Here is a tiny trained network, its code and every weight. The questions are about switching its units off for an input and a class, where a switched-off unit gives its printed mean instead of its output.

import numpy as np


def w(rows, s, z=0):
    codes = np.array(rows[::2]) - 128.0
    scale = np.full(codes.shape[1], s)
    scale[-1] = z or s
    return codes * scale


def f(y):
    return y / 2 * (1 + np.tanh(0.7978845608 * (y + 0.044715 * y**3)))


def log_softmax(a):
    a = a - a.max(-1, keepdims=True)
    return a - np.log(np.exp(a).sum(-1, keepdims=True))


def net(x, mask):
    res = np.array(x, float).reshape(1, 2) / 4 @ E
    y = f(res @ A[0][:, :-1].T + A[0][:, -1])
    res = res + np.where(mask, y, B[0][:, -1]) @ B[0][:, :-1]
    return log_softmax(res[-1] @ U[:, :-1].T + U[:, -1])


A, B = {}, {}
E = w([
[164,101,69,195],'x0',
[182,108,17,11],'x1',
],0.012)
A[0] = w([
[54,124,107,175,31],'N1',
[188,146,168,52,155],'N2',
[93,136,176,54,116],'N3',
[136,110,183,231,252],'N4',
[126,119,115,149,172],'N5',
[116,101,168,123,28],'N6',
[108,197,254,188,252],'N7',
],0.01,0.0048)
B[0] = w([
[181,32,204,214,136],'N1',
[7,111,88,107,169],'N2',
[85,161,238,92,165],'N3',
[201,254,147,120,218],'N4',
[130,178,130,208,139],'N5',
[118,63,215,94,126],'N6',
[111,198,144,19,247],'N7',
],0.0095,0.014)
U = w([
[111,90,81,28,200],'0',
[147,58,174,162,4],'1',
[100,195,174,95,5],'2',
[117,3,117,219,4],'3',
[142,12,124,135,4],'4',
[57,180,160,28,241],'5',
[218,131,14,204,252],'6',
[177,219,118,121,94],'7',
],0.011,0.0048)

Each question gives the input, the list of numbers given to net, and the class t.
The units are the neurons (one row each of A and B). Each row of codes is followed by its name. A weight is (code - 128) times the scale printed after its matrix; where a second scale follows, it is the last column's (A, B and U).
mask holds one flag per neuron, in row order. A switched-off neuron (its flag False) gives its mean, the last column of its row in B, instead of its output. The means were averaged over made-up inputs and are rounded, as every weight is.
A unit's drop is (log p(t) with every unit on - log p(t) with that unit switched off) / (log p(t) with every unit on - log p(t) with every unit switched off).
The circuit of an input: a set's keep is (log p(t) with only the set's units on - log p(t) with every unit switched off) / (log p(t) with every unit on - log p(t) with every unit switched off). Starting from all 7 units, units are removed one at a time, each time the one whose removal leaves the highest keep (on an exact tie, the one counted first), for as long as the keep stays at least 0.8.
units of the circuit, in order: the units of the circuit, biggest drop first
most important unit: the unit with the biggest drop
top k neurons: the k neurons with the biggest drops, biggest first
drop when u is switched off: that unit's drop, to one decimal
input [-2,5], class 0: most important unit -> N7
input [-3,7], class 0: units of the circuit, in order -> [N7; N4]
input [2,-4], class 7: top 3 neurons -> [N4; N2; N3]
input [1,-1], class 7: top 3 neurons -> [N2; N3; N7]
input [1,2], class 0: top 2 neurons -> [N4; N1]
input [0,3], class 0: top 2 neurons -> [N4; N7]
input [7,-2], class 6: top 2 neurons -> [N7; N3]
input [-2,4], class 0: top 2 neurons -> [N7; N4]
input [0,1], class 0: top 2 neurons -> [N4; N7]
input [0,0], class 0: drop when N4 is switched off -> 0.6
input [8,0], class 6: drop when N7 is switched off -> 0.4
input [3,-5], class 7: drop when N2 is switched off -> 0.1
